sof: [ 68 150 169 114 121 147 165 130  66 157 149 151 169  87 175 144 165 160
  71  86  88 125 111 154 126 141 153 157  57 170 103 102 115 189 138  97
 153 119  80 111 143  98  76 126 108 154 141 149]
tipu: [106 155 100 159  95 149 103  93  92 114 163 144 158  92 162 105 103 109
 169 134 100 100 154 168 138 158  88 138 160 143  98 137 150  96  97 166
 125  88 108 122 148 108  85  99 103 117  86 126]
todib: [137 161 152 110 112 180  95  84 102  95 101 137 187 159  82 150  81 119
 180 102 116 151 169 160 107 171 161  95 104  83  80 115 140 152 181  58
  93 154 159 157  73 158  91 105 153 151  99  86]
toku: [126 149 160 134 163 108 103  85 125  98  88 158 166  96 117  86  95 109
 137 100 144  99 149 105 106  88 158 168 138 122 100 100 169 159 162 148
  93 138 155 143  92 108 103 114  92 154  97 103]
bav: [ 86 109  99 149 134  88 154 166 162 114 159 169 103 148 108  96 103 158
  88  97 106 105 108 150 122 155 138 138 100  93  95 160 144  99 137 103
  92  85 125 117 158 143 163 100 100  92 168 126]
Duluz: [169 149  98 165 150 126 170 119  97  66 154 114 103  57 108 141  71 111
 153  68 144 189 175  80 102 138 157  86  88 125 143 151 160  87 149 157
 141 115 154 121  76 126 165 169 130 153 112 147]
order: [134  88 154 166 162 114 159 169 103 148 108  96 103 158  88  97 106 105
 108 150 122 155 138 138 100  93  95 160 144  99 137 103  92  85 125 117
 158 143 163 100 100  92 168 126  86 109  99 149]
bav
order: [105 169 144  85  96 158 162 159  86  98  95  99 166 117  88 100 150 100
 138 108 103 149 154 134 137 168  88 155 163 125 114 100 160  97 106 108
 122 148  93 143 158 103  92 126 138  92 109 103]
tipu
order: [103  97 154  92 114 103 108  92 143 155 138  93 148 162 159 169 100 100
 122 138 168 158  88 106 105 149  99 144 100 137 109  95  86 117  96 166
 158  88  98 125  85 103 108 163 134 160 149 126]
toku
order: [149  68 150 169 114 121 147 165 130  66 157 149 151 169  87 175 144 165
 160  71  86  88 125 111 154 126 141 153 157  57 170 103 102 115 189 138
  97 153 119  80 111 143  98  76 126 108 154 141]
sof
order: [126 106 155 100 159  95 149 103  93  92 114 163 144 158  92 162 105 103
 109 169 134 100 100 154 168 138 158  88 138 160 143  98 137 150  96  97
 166 125  88 108 122 148 108  85  99 103 117  86]
tipu

fopav: [127 156 115 122 138 120 129 118 119 109  93 124 156 111 141 140 139 124
 165 163 132 117 126 125 145 134 131 118 113 111 109 123  87 149 186 103
  94 115 129 142  74  90 149 128 100  83 112]
Veri: [129 149 156 139  74 119 129 111 145 131 156 123 142 138 100  83 124 109
  93 165 111 186 163 125 109 134 122  94 124 132 113 112 118 140 141 117
 115 149 127  87 126 115  90 118 129 120 103]
fuzef: [109 163  94 100 145 186  83 165 127 111 124 131 109 104 149 120  92 115
 129 139 113 126  74 138 125 129 128 134 111 124 115 141 122  90 149 118
 140 117 112 123 132 156 156 142 119 118  87]
suz: [113 123 127 141 118 115 129  74 111 186  87 131 119 128 163 109 139 129
 122 100 118  94  90 125  93 149 111  83 132 142 124 104 138 134 126 156
 115 117 165 156 145 120 109 149 124 140 112]
order: [112 140 124 149 109 120 145 156 165 117 115 156 126 134 138 104 124 142
 132  83 111 149  93 125  90  94 118 100 122 129 139 109 163 128 119 131
  87 186 111  74 129 115 118 141 127 123 113]
suz
order: [163 109 139 129 122 100 118  94  90 125  93 149 111  83 132 142 124 104
 138 134 126 156 115 117 165 156 145 120 109 149 124 140 112 113 123 127
 141 118 115 129  74 111 186  87 131 119 128]
suz
order: [ 74  83  87  90  93  94 100 104 109 109 111 111 112 113 115 115 117 118
 118 119 120 122 123 124 124 125 126 127 128 129 129 131 132 134 138 139
 140 141 142 145 149 149 156 156 163 165 186]
suz
order: [ 74  83  87  90  92  94 100 104 109 109 111 111 112 113 115 115 117 118
 118 119 120 122 123 124 124 125 126 127 128 129 129 131 132 134 138 139
 140 141 142 145 149 149 156 156 163 165 186]
fuzef
order: [100  83 112 127 156 115 122 138 120 129 118 119 109  93 124 156 111 141
 140 139 124 165 163 132 117 126 125 145 134 131 118 113 111 109 123  87
 149 186 103  94 115 129 142  74  90 149 128]
fopav
order: [129 142 145 123  93 139  83 149 127 111 126 156 117 138 156 163  74 112
 131 134 119 115 125 113 129 149  94 109 132 141 100 128 104 165 109 115
 140 124  87 122 186  90 118 120 124 111 118]
suz

funu: [114 137 148 133  72 137 142 124  87 136 104  97 124  95]
nam: [ 76 118 131 134 134 171 141 122 144 154  99 121  97  99]
lupa: [135 117 122 127 158 138 125 145 108 184 166 156  96 112]
loraf: [134 114 115 119 165 142 110 155 108 169 176 146 101 131]
Fam: [117 135 148 138  81 135 151 118  92 153 110 115 110  81]
pataz: [115 138 146 128  74 138 129 134  83 123 105  84 138 115]
lugot: [122 131 144 141  99 134 154 118  98 171 121 134  99  76]
bozak: [113 159 180 131 111 146 146 106 107 147 129  98 163 111]
varag: [142 145 110 101 115 114 165 134 108 119 131 155 169 176]
order: [155 145 134 176 114 169 165 119 108 131 142 101 110 115]
varag
order: [169 131 108 142 119 114 165 115 145 134 176 110 101 155]
varag
order: [165 142 110 155 108 169 176 146 101 131 134 114 115 119]
loraf
order: [101 108 110 114 115 119 131 134 142 146 155 165 169 176]
loraf
order: [146 106 111 129 113 180 111 159 163 147  98 131 146 107]
bozak
order: [106 129 111 147 146 107 159 131 146 163 111 180 113  98]
bozak
order: [ 76  99 134 121 171  98 118 154 134  99 141 144 131 122]
lugot

Sema: [130 118 113 141 129 129]
Lov: [131 118 122 115 161 126]
fipe: [136 140 125 134 126 160]
mobem: [140 126 133  99 193 144]
nasis: [120 173  93 134 121 135]
Gumot: [134 174  93 120 121 134]
ret: [148 161 115 125 161 120]
Sizu: [130 107 116 129 151 126]
kovir: [ 93 134 121 120 134 173]
order: [193 133  99 140 126 144]
mobem
order: [134 121 120  93 174 134]
Gumot
order: [134 134  93 121 173 120]
kovir
order: [173 134 120 121 134  93]
kovir

girom: [118  88 133  74  89 172 176 103 103  84 102  99 137 127]
Zabug: [ 88 118 127 101 172 133 137  89 103  74  99 176  84 103]
pase: [133 137 127  89 101 103  74  84 172  88 102  99 176 118]
order: [ 74  84  88  89  99 102 103 103 118 127 133 137 172 176]
girom
order: [102  99 176 118 133 137 127  89 101 103  74  84 172  88]
pase
order: [ 89 127 103  99 118  84 103  74 176 137  88 172 102 133]
girom
order: [103  88  84 172 127 133  89  74 137 103  99 176 102 118]
girom
order: [133 137  89 103  74  99 176  84 103  88 118 127 101 172]
Zabug
order: [133 172 103 127 176 137 118  99  74 103  89  84  88 101]
Zabug
order: [ 89 103 101 118  88  84 127  99 137  74 172 103 176 133]
Zabug

